In the rows, zero is written as 128.
Here are made-up elements, facts about them, and rows of numbers that follow some of those facts. Name the element behind each unnamed row.

How the elements are related:
bupluk (δ 778) (κ plasedun)
miko (δ 778) (κ brobrel)
bivan (δ 778) (κ grabar)
stepleplim (ε dofle) (δ 703)
sokiman (δ 703) (κ riskurar)
skamom (δ 471) (κ suras)
gudan (δ 778) (κ mugrul)
rigum (ε dofle drolevak trepam) (δ 778)
klalam (ε sifas gebel) (δ 778) (κ rubon)
lemis (δ 848) (κ vasi)
skogol (ε dofle) (δ 778) (κ plofos)
driner (δ 471)
troko (ε skimunir) (δ 778) (κ fodivom)
geren (ε gustis) (δ 778) (κ dide)
plobrem (ε skisuk kladi trepam) (δ 778) (κ dokleflir)
stakita (δ 703) (κ gustis)
gustis (δ 778) (κ trukol)
klopu (δ 703) (κ kunol)
trekli (ε plusto skimunir) (δ 848)
gradrigol (δ 703) (κ genur)
totrar (δ 703)
laflal (δ 703) (κ gunun)
faklo (δ 778) (κ stepleplim)
trukol (δ 848) (κ klusan)
gagro (ε dofle) (δ 848) (κ flusor)
brinor (δ 848) (κ bivan)
stesko (δ 778) (κ pligem)
groni (δ 703)
foseplon (δ 471) (κ tupi)
rakle (δ 703) (κ sokiman)
vuflas (δ 471)
klostol (ε klopu) (δ 778)
dokleflir (δ 471) (κ dridetir)
dofleklun (δ 778) (κ mimum)
pligem (δ 778) (κ rakle)
teflune (δ 778) (κ flusker)
gebel (ε skipum) (δ 778) (κ bevar)
vitrom (δ 778) (κ bibra)
tere (δ 778) (κ defor)
tenen (ε dadros) (δ 778) (κ grefe)
brobrel (ε rigum) (δ 778) (κ drotrogom)
pegegrek (ε totrar nuluk) (δ 778) (κ pugen)
tupi (ε makik) (δ 848) (κ biklestu)
gunun (δ 471) (κ sukli)
bevar (δ 778) (κ tresti)
vuve (δ 471) (κ sefla)
staflol (δ 703) (κ gogrir)
pelu (δ 778) (κ driklus)
mobo (δ 471) (κ grugriflir)
ditrik (ε skeker klidre) (δ 471)
bidor (δ 703) (κ sifas)
fuberer (ε togi gustis) (δ 778) (κ sapigur)
tigar (ε dofle vebrigres plasedun) (δ 778)
pliklu (δ 778) (κ mudre)
nestis (ε skogol meske) (δ 703) (κ pelu)
defor (δ 778)
fliskas (ε plofos trisi) (δ 778)
daflor (δ 703) (κ golur)
sison (δ 778) (κ plusto)
kladi (δ 471) (κ rikin)
skisuk (ε makik) (δ 703) (κ flobus)
mimum (δ 848)
supem (δ 703) (κ fliskas)
tomebrok (ε trepam rigum sufos) (δ 703)
numuk (δ 848) (κ brufem)
flatrom (δ 703) (κ pliva)
brufem (δ 848) (κ teflune)
drolevak (ε dofle skimunir) (δ 848)
klaflal (ε defor) (δ 848) (κ fusar)
gretrun (δ 778) (κ fuberer)
nilon (δ 471) (κ klabi)
dreklas (δ 778) (κ vegruk)
rubon (δ 778) (κ miko)
dreto (δ 778)
vokla (δ 778) (κ pinuk)
skimunir (ε dofle) (δ 778) (κ sterodre)
drufim (δ 471)
lobre (δ 778) (κ dreto)
besun (δ 778) (κ vuve)
dretraflik (δ 778)
dotu (ε skisuk skimunir) (δ 703) (κ vitrom)
driklus (ε dofle drotrogom skimunir) (δ 471) (κ nota)
klekli (δ 848)
sterodre (δ 848) (κ drufim)
gafluklek (δ 703) (κ stesko)
klusan (δ 848)
dudras (δ 778) (κ pliklu)
riskurar (δ 471) (κ lobre)
grugriflir (δ 703) (κ driner)
rikin (ε sufos) (δ 778) (κ somil)
zopen (ε dofel mugrul) (δ 703) (κ skegim)
plonum (δ 778) (κ kaplek)
pinuk (δ 778)
katro (δ 848) (κ sturo)
sukli (δ 778)
gutromek (ε somil) (δ 471)
plasedun (ε robrustin) (δ 471)
vebrigres (ε defor sufos) (δ 778) (κ peregron)
klidre (ε tupi drolevak) (δ 703)
lodo (ε keklis) (δ 778)
tisu (ε skisuk tupi drotrogom) (δ 703)
gridruvik (δ 471) (κ rozabuk)
fodivom (δ 703) (κ kliplevo)
plesase (δ 778)
skipum (δ 778)
dofle (δ 848) (κ tomebrok)
sefla (ε skisuk) (δ 471) (κ skeker)
luklem (δ 703)
driklom (δ 848)
dregir (ε skogol) (δ 778)
fleklon (δ 471) (κ gebel)
zulelol (δ 848) (κ dretraflik)
plusto (δ 778) (κ dotu)
dridetir (δ 778) (κ skipum)
togi (ε drolevak) (δ 471) (κ tisu)
trisi (ε geren) (δ 778) (κ staflol)
zofos (δ 703) (κ robrustin)
vegruk (δ 703) (κ skovom)
kubro (δ 848) (κ troko)
driplo (δ 703) (κ klekli)
skasker (ε skimunir) (δ 778) (κ kluskir)
kunol (δ 778) (κ pludesas)
plofos (ε gagro sefla mugrul) (δ 471)
kaplek (δ 703) (κ dofleklun)
mudre (δ 778)
kliska (δ 778) (κ flotim)
sapigur (δ 778) (κ dudras)
bibra (δ 778)
flobus (ε tupi) (δ 778) (κ flatrom)
pusun (δ 471) (κ plonum)
sturo (δ 848)
vasi (δ 778) (κ trestike)
kliplevo (δ 778) (κ podres)
muzin (δ 848)
skovom (δ 703)
fusar (ε makik) (δ 778)
trestike (ε dofle) (δ 778)
mulovak (δ 471)
somil (ε rikin) (δ 778) (κ likom)
sifas (ε drolevak trepam) (δ 778) (κ klopu)
mupu (δ 703) (κ gretrun)
dofel (ε dofle sufos) (δ 471) (κ brinor)
gotem (δ 471)
dide (ε skisuk) (δ 703)
golur (δ 778) (κ vokla)
plapam (ε dofle sturo) (δ 778) (κ vuflas)
trepam (δ 778)
tresti (δ 703) (κ driplo)
drosti (δ 778) (κ mulovak)
pludesas (δ 778) (κ sufos)
naflen (ε dofle) (δ 471) (κ plobrem)
nota (δ 778) (κ kladi)
mugrul (ε sefla naflen skipum) (δ 703) (κ dadros)
kluskir (δ 471) (κ mugur)
grabar (δ 703)
keklis (δ 471) (κ skogol)
meske (ε gebel rigum) (δ 778) (κ popan)
flotim (δ 778) (κ vebrigres)
grolidro (δ 703) (κ luklem)
popan (ε defor) (δ 848)
nuklel (δ 778)
biklestu (δ 778) (κ klalam)
pliva (ε sufos) (δ 471) (κ plesase)
debralon (ε sifas) (δ 778)
makik (ε flusor skipum) (δ 778) (κ muzin)
likom (δ 778) (κ totrar)
daluman (δ 848) (κ plapam)
klinin (δ 778)
podres (δ 848)
robrustin (ε makik) (δ 778) (κ klinin)
suras (ε plofos drufim) (δ 848) (κ gafluklek)
gogrir (δ 703)
mugur (δ 778)
skeker (δ 703) (κ gagro)
klabi (δ 848) (κ fleklon)
sufos (ε trepam) (δ 778) (κ lodo)
nuluk (ε mugur) (δ 778) (κ nuklel)
vege (ε skimunir) (δ 778)
drotrogom (δ 703)
steres (δ 778)
pugen (δ 471)
skegim (δ 778)
dadros (ε makik) (δ 778) (κ katro)
flusor (ε dofle skipum) (δ 471)
grefe (δ 848) (κ stakita)
genur (δ 848) (κ gutromek)
rozabuk (δ 848) (κ nestis)
ponel (δ 703) (κ troka)
flusker (δ 703) (κ skisuk)
troka (δ 778) (κ bidor)
peregron (ε plasedun skipum popan drotrogom) (δ 471)

Named rows:
[125 119 143 118 129  99 113 158 157 148 113 118 131 143 127 119 130 106
 155 145 133 118 142 179 153 112 116 135 127 103 118 126 151 148  97 143
 122] : dokleflir
[125 119 145 117 129  98 112 159 157 149 112 120 130 143 126 121 129 107
 155 144 134 118 143 180 153 113 116 136 128 104 117 124 153 148  97 144
 120] : vuve
[135 127 145 119 130 178 116 117 153 123 144  72 142 141 127 127 121 125
 186 156 120 142 120 148 161 141 106 121 116 102 156 138 123 141 103 131
 154] : pugen
[134 126 134 118 130 178 115 116 148 117 141  75 137 137 131 123 119 123
 188 145 115 140 117 149 157 139 109 122 114  98 158 142 127 145 103 135
 158] : gutromek
[122 126 149 133 134 136 126 160 144 119 124 129 140 117 125 117 119 115
 121 134 131 129 124 147 151 120 116 130 122 114  97 109 147 152  99 104
 133] : vegruk
[121 124 150 133 135 126 124 164 144 123 120 135 137 118 123 117 120 114
 118 132 133 126 126 151 149 118 116 132 123 116  91 107 151 152  99 107
 127] : mupu
[120 123 150 134 134 119 124 167 144 127 117 139 135 118 122 118 120 114
 115 130 134 124 129 153 148 115 117 135 125 118  88 106 155 153  98 108
 123] : skeker
[ 68  65 208 109 166 107 106 152 141 138 161 158 134 115   7 145 103 100
 120  84 101 138 159 151 101 172 148 151 111 183  95  78 167 127 125 146
  90] : flusker
[130 132 151 134 135 196 127 129 141 101 147  94 147 114 123 124 113 129
 145 142 120 147 105 123 157 143 109 120 114 117 127 119 126 145 105  96
 156] : grabar
[130 132 150 134 135 192 127 131 141 102 145  97 147 114 124 123 113 129
 143 142 122 146 107 125 156 140 108 120 115 116 124 118 128 146 104  96
 153] : groni
[ 91 180 101 100 141  93  86 154  61 116 145 167 130 163 201  61  98  50
 102 194  75  86 155 161 139 121 143 107 151  58 121  96 141 153  99 104
 165] : rikin
[111 155 122 142 140 123 110 148 122 133 101 115 119 134 145 106 127 100
 122 124 120 132 165 145 142 140 121 132 118 121 130 138 135 140 119 125
 121] : plapam
[104 153 113 141 121 124 124 161 125 140  96 111 105 141 145  89 120 103
 126 117 118 151 176 144 131 132 129 134 119 120 126 142 120 140 119 121
 105] : skimunir
[122 148 140 139 134 108 106 151 126 141 109 118 125 138 138 110 132 107
 113 130 124 122 157 147 147 141 118 126 135 114 127 141 145 145 129 117
 125] : dreklas
[121 153 133 141 138 175 100 113 125 122 130  86 129 130 141 113 136 128
 130 144 117 135 139 125 154 163 115 106 122 119 157 151 119 146 132 109
 152] : trepam
[121 145 141 141 135  96 104 156 127 147 103 126 120 138 135 113 133 109
 108 123 125 119 161 152 145 138 118 131 135 119 119 140 151 145 128 120
 117] : gretrun
[128 154 131 142 137 172 108 117 119 117 128  83 127 131 142 113 122 119
 141 127 107 141 138 122 150 162 112 118 122 115 159 153 126 141 132 113
 152] : dregir
[116 145 126 135 102 175 136 128 129 132 167  72 144 120 127 101 124 141
 152 125 111 141 101 126 160 136 128 137 117 107 156 143 121 130 116 122
 123] : trekli

Name these rows:
No name comes twice in this set of rows, the named rows included.
[ 77  99 190 120 161  87  90 143 125 154 141 139 120 136  40 133 119  96
 113  88  99 131 185 149 108 183 144 144 125 171 127 116 160 125 150 151
  90] -> teflune
[130 120 138 132 141 111 126 170 132 112 112 140 133 115 130 122 106  99
 125 103 118 122 120 151 145 119 113 148 120 103  94 109 170 150  97 112
 130] -> mugrul
[133 127 135 119 129 174 117 118 150 122 139  77 136 137 130 120 120 123
 185 147 117 140 120 151 156 135 110 122 116 101 154 141 127 145 103 138
 156] -> ditrik
[111 144 137 134 117 119 124 149 132 146 148 106 151 119 125 111 136 124
 128 132 127 112 112 147 166 123 129 147 123 111 133 127 146 131 112 130
 109] -> zulelol
[131 131 150 135 134 197 129 128 140 103 146  93 144 115 121 125 111 131
 146 138 119 149 106 122 155 143 107 122 114 118 127 120 127 145 105  96
 153] -> drotrogom
[ 92  87 157 104 155 113  94 132 147 142 137 126 124 130  75 133 125 100
 160 116 108 121 148 177 127 152 134 136 110 132 133 113 154 142 107 165
 121] -> pliva
[139 127 136 117 133 174 117 117 145 114 139  74 138 138 131 126 113 116
 191 139 111 140 116 148 157 140 106 130 114  98 160 142 133 142 102 137
 159] -> peregron
[104 174 114 109 135  95  97 159  76 122 139 152 130 160 185  70  99  62
 109 175  84 101 156 155 139 122 136 116 151  71 122 109 144 149 108 107
 154] -> somil
[133 154 138 142 132 167 111 122 138 111 132  71 142 130 141 111 137 115
 137 133 125 147 135 120 160 162 114 112 120 102 160 156 119 145 141 104
 156] -> dreto
[105 156 114 143 144 126 112 150 120 130  94 114 119 133 149 105 125  95
 126 124 120 135 169 145 141 140 122 137 111 125 131 134 130 136 116 128
 118] -> skogol
[118 144 130 143 137 119 102 143 122 141 103 120 114 130 138 111 134 116
 113 117 118 120 156 147 144 143 119 124 129 124 129 146 147 148 126 125
 125] -> brobrel

Now the same elements, written a new way:
Known rows:
[120 138 139 110 107 145  92 121 150  92 121 116 148 116 158 101 123 134
 142 155 130 138 123 120 121 125 120 128 107 134 139  81 138 114 140 116
 121 115 115  97 140 117] : numuk
[133 128 140 102 119 136 119 107 134 127 105 125 130 151 154 135 126 114
 145 157 148 153 157  75 132 147  89 149 154 149 140 112 126 117 135 120
 153 135 135 122 123 125] : bupluk
[134 138 119 129 133 119 128 140 137 108 135 131 119 114 121 123 121 136
 137 112 144 132 144 122 125 128 106 126 126 132 141 123 116 127 133 134
 157 134 124 140 130 131] : plonum
[135 110 102 150 138 122 110 154  82 103 130 131 149 172 140 134  95 122
 106  99 137 115 166  90 135  99 126 152 167 122 119 167 127 142  99 141
 135 156 128 182 121 120] : defor
[135 127 129 151 131 114 129 153 125 117 129 134 151 137 130 116 115 134
 131 152 124 129 143 134 128 141 118 125 148 122 131 144 116 121 127 138
 147 135 135 159 126 129] : somil
[132 119 129 128 134 103 138 117 140 151 134 142 137 110 124 107 148 103
 129 159 117 128 148  93 120 132 157 131 150 105 130 155 123 145 125 137
 143 125 128 154 112 138] : robrustin
[132 130 123 117 130 132 123 125 113 111 129 130 114 148 137 155 110 123
 135 118 153 136 152 103 134 125  89 140 146 130 140 133 127 128 130 128
 149 143 127 141 129 119] : vokla
[131 121 129 157 137 109 127 155 124 123 131 133 153 138 129 106 119 127
 132 150 125 127 142 138 134 142 122 132 152 118 129 141 113 119 127 138
 144 137 134 160 125 129] : rikin
[113 125 141 156 125 155 111 103 143 128 112 122 156 122 141 119 134  97
 124 180 121 154 113 127 121 157 120 125  60  94 109 130 109 109 142 119
 156 118 137 121 129 120] : dofel
[105 140 151 128 135 122 125 105 143 148 106 130 161 141 156 117 124 132
 124 177 118 154 118 123 121 152 127 128 137 112 110  92 110 115 139 108
  92 105 128  82 139 126] : zopen
[106 138 136 112 145 126 135 109 130 167 123 129 119 125 133 143 120 129
 110 124 132 128 109 116 126 133 165 120 127 125 121 113 122 136 118 125
 107 111 123 140 142 125] : klidre
[139 128 125 123 122 113 136 139 131 129 127 132 117 126 120 122 131 128
 141 129 131 128 138 109 131 131 118 129 145 140 137 130 125 129 134 133
 147 133 131 130 123 134] : troka
[117 132 132 140 144 105 124 131 130 130 137 133 144 147 131  84 130 118
 135 165 120 134 139 135 126 137 118 145 163  91 117 134 108 135 133 134
 135 127 127 155 125 124] : tigar
[111 141 142 140 146 127 141 118 131 162 131 131 134 137 132 137 112 129
 115 130 126 124 101 162 127 148 144 123 136 112 118 115 114 124 126 127
 112 109 128 138 143 124] : nestis
[110 136 136 135 135 136 130 111 132 152 135 121 113 131 110 121 148 104
 118 145 110 138 105 140 124 134 143 137  79  90  96 141 121 131 137 128
 137 116 131 138 129 122] : driklus
[119 132 119 126 149 111 156 121 114 158 150 138 116 130 113 143 125 131
 101  98 115 105 114 151 124 110 167 120 142 105 116 136 127 150 111 131
  80 116 125 146 126 132] : dide
[116 147 125 126 134 121 126 150 128 123 117 124 142 126 129 117 120 170
 122 111 128 130 116 128 117 112 150 118 128 150 123  99 131 118 127 117
  77 118 126  90 143 128] : vegruk
[117 125 154 100 134 130 121  96 138 166 102 123 104 155 159 123 144  91
 144 170 144 160 144  90 149 156 127 151 165 130 128 114 109 126 140 126
 156 123 135 152 123 118] : skasker

Name these rows:
No name comes twice in this set of rows, the named rows included.
[136 114 132 129 132  94 131 146 134 152 105 127 150 134 123  71 173 132
 138 177 102 133 136 113 140 132 189 139 184 149 110 145 120 129 133 136
  96 127 139 122 111 142] -> gebel
[143 114 126 136 131 138 122 110 133 120 117 128 113 132 144 163 116  93
 124  87 139 137 133 122 160 129  89 106 155 134 139 138 104 138 129 132
 173 140 121 143 127 135] -> gustis
[121 109 156 106 109 167 113  77 110 139 117 129 156 175 183 149 109  80
 130 201 130 129 146  96 121 159  91 165 156 100 131 107 150 120 131 117
 134 120 137 148 121 104] -> klaflal
[125 121 122 146 121 142 121 121 129 136 122 124 144 114 121 132 143 110
 114 137 115 128 114 122 125 129 159 129  74 119 107 158 129 123 121 130
 141 128 134 132 125 127] -> kladi
[124 160 124 131 128 118  93 145 159  86 120 119 135  94 142 107 115 151
 150 130 153 161 150  78 122 119  90 124  93 129 147  94 110 110 144 120
 159 130 110 108 146 125] -> nuluk
[137 115 124 154 128 118 108 158 123 130 110 127 152 121 144 124 126 123
 122 128 126 132 143 102 149 134 167 132 157 144 127 143 107 125 117 141
 149 136 132 165 121 133] -> trepam
[128 137 134 153 106 155 118 109 171 123 123 125 136  50 105 130 140 120
 131 138 124 142  97 113 103 153 131 100  10 120 149 130 124 110 134 125
 186 117 126 101 131 137] -> keklis
[135 101 102 145 128 151 128 119  98 111 122 123 125 175 117 160 138 102
 102  83 112 122 121 148 141  98 123 131 123 117  88 163 138 141 125 121
  99 144 133 102 116 127] -> drufim
[130 116 139 130 125 140  97 127 138 129 133 120 134 118 152 114 136 110
 119 131 114 111  97 160 148 122 175 124 135 127 120 108 131 135 125 138
 127 113 121 153 128 122] -> drolevak
[127 140 108 131 142 112 140 168 105 114 136 126 130 143 113 127 114 181
 111  82 125 108 120 148 121  92 155 120 142 147 112 120 136 127 121 123
  56 129 121 100 135 128] -> skovom
[122 103 109 138 132 146 131 122  84 135 135 127 136 170 116 152 128 104
  99 113 117 119 135 112 121 106 147 151 124 111  88 181 146 138 109 131
 101 143 136 154 112 118] -> plasedun
[127 115 121 146 126 144 123 100 134 129 121 126 140 121 120 136 151  92
 114 134 106 136 105 126 126 121 132 120  86  98  99 155 124 133 126 123
 131 126 126  99 116 133] -> sefla
[133 106 144 141 105 152  81 105 156 117 100 119 175  97 183 134 136  96
 117 147 116 133 111  92 150 138 179 112 138 143 137 108 122 125 116 130
 145 117 120 139 125 129] -> dofle

Now the same elements, written a new way:
Known rows:
[182 139 121 121 116 145 141 140 114 114 150 137 131 160 111 153 146 127
 129  94 132 103 123 104 113 149 119 126] : muzin
[127 129 137 115 113 150 123 137 135 105 147 125 139 127 132 122 125 128
 121 134 128 133 122 143 109 130 123 113] : mobo
[126 130 137 114 113 150 123 137 135 105 147 125 139 127 132 122 125 128
 121 134 128 134 122 144 109 130 123 112] : pusun
[164 138 120 109 107 149 143 131 127 106 146 132 151 138  99 131 145 116
 114 100 131 119 111 118 114 157 108 113] : pugen
[114 125 120 128 124 124 127 130 126 120 134 127 137 122 143 112 143 126
 127 142 131 115 134 133 122 111 123 121] : dridetir
[152 132  88 117 121 124 150 125 120 127 138 133 146 131 111 126 163 117
 121 113 135 106 125  91 129 134 107 129] : trestike
[179 139 117 121 118 149 140 140 116 116 152 138 130 156 112 159 145 128
 128  97 132 104 124  98 114 146 119 128] : drolevak
[143 138  92 131 147 138 131 128 125 110 140 130 149 167 113 156 161 117
 116  79 134 117 121 104 111 133 117 125] : klidre
[143 139  98 133 145 134 132 130 124 109 139 130 151 167 113 151 161 115
 117  77 133 114 120 106 107 135 116 129] : gogrir
[107 131 112 137 151 135 114 135 132 109 141 124 140 155 143 142 142 126
 123 108 131 128 130 130 103 109 130 128] : staflol
[134 130 138 122 125 148 118 149 121 112 152 131 119 145 150 136 124 140
 136 128 129 120 135 129 108 119 135 113] : klabi
[136 128 165 154 132 117 136 125 133 112 136 129 139 141 129 122 142 120
 135 159 135 111 133 119 128 112 127 163] : likom
[141 135  98 124 117 133 144 121 120 131 141 140 144 119 109 145 165 113
 118 117 133 105 124  86 125 132 107 128] : fliskas
[116 126 126  94 112 101  99 119 124 122 103 147 131 125 169  91 117 135
 131 135 138 122 119  79 112 109 121  48] : pludesas
[117 126 120 128 123 123 129 130 125 120 134 127 138 124 141 114 144 125
 127 141 131 114 133 133 122 112 122 122] : tere
[132 115  31 120  86 131 132 128 131 144 119  97 132 110 126 182 134 151
 116 143 127  95 130 213  98  96 128 196] : stesko
[135 114  19 121  82 133 133 127 131 147 117  94 132 110 123 190 133 154
 115 142 127  93 130 220  95  95 129 204] : pligem
[ 52 130 110 143 178 160 121 157 123 101 179 117 143 134 159 103 167 112
 121 108 121 143 152 164 119 110 130 102] : flatrom

Rows to name:
No name comes twice in this set of rows, the named rows included.
[151 129 215 182 142 112 142 121 142 104 138 129 140 157 121 129 138 116
 143 180 138 111 134 107 133 109 131 202] -> pelu
[118 122  42 132 122 140 116 134 135 128 128 100 136 146 131 197 135 147
 114 108 128 112 128 193  84  96 135 187] -> gafluklek
[ 92 130 112 131 155 135 108 138 130 108 142 125 138 151 153 131 140 128
 123 109 130 132 132 131 103 107 131 110] -> tresti
[104 128  98 130 158 138 115 137 134 115 146 123 135 153 148 143 141 132
 124 113 132 135 134 116 107 103 131 130] -> dotu
[184 137 106 115 122 149 144 141 117 119 154 135 127 161 111 156 146 132
 129  97 134 108 125  90 118 145 119 128] -> trekli
[116 124 106 124 126 127 131 131 127 125 139 127 135 122 142 117 144 128
 127 145 132 119 136 119 124 109 122 128] -> plapam
[106 131 120 103 141 113  84 125 130 111 110 143 133 157 171 119 116 137
 126  99 138 135 116  76  94 107 129  54] -> bidor
[174 133 228 168 139 138 146 127 155  94 156 129 140 166 103 143 121 120
 137 175 138 131 124  94 127 128 131 209] -> driklus
[142 121  63 108  84 156 127 135 139 125 134 102 136 117 117 177 119 148
 111 132 126 116 119 205  90 119 127 172] -> riskurar
[ 33 130 104 143 188 171 124 162 120 101 193 117 142 126 162  95 176 109
 119 109 119 150 159 168 125 109 129  93] -> skisuk
[154 132  88 122 111 125 147 124 119 125 130 128 148 132 108 135 161 118
 119 111 133  98 122 123 121 135 109 136] -> dreto
[115 126 128  86 110  96  92 117 124 122  96 151 130 126 175  87 111 137
 131 132 139 123 115  66 109 109 121  31] -> kunol

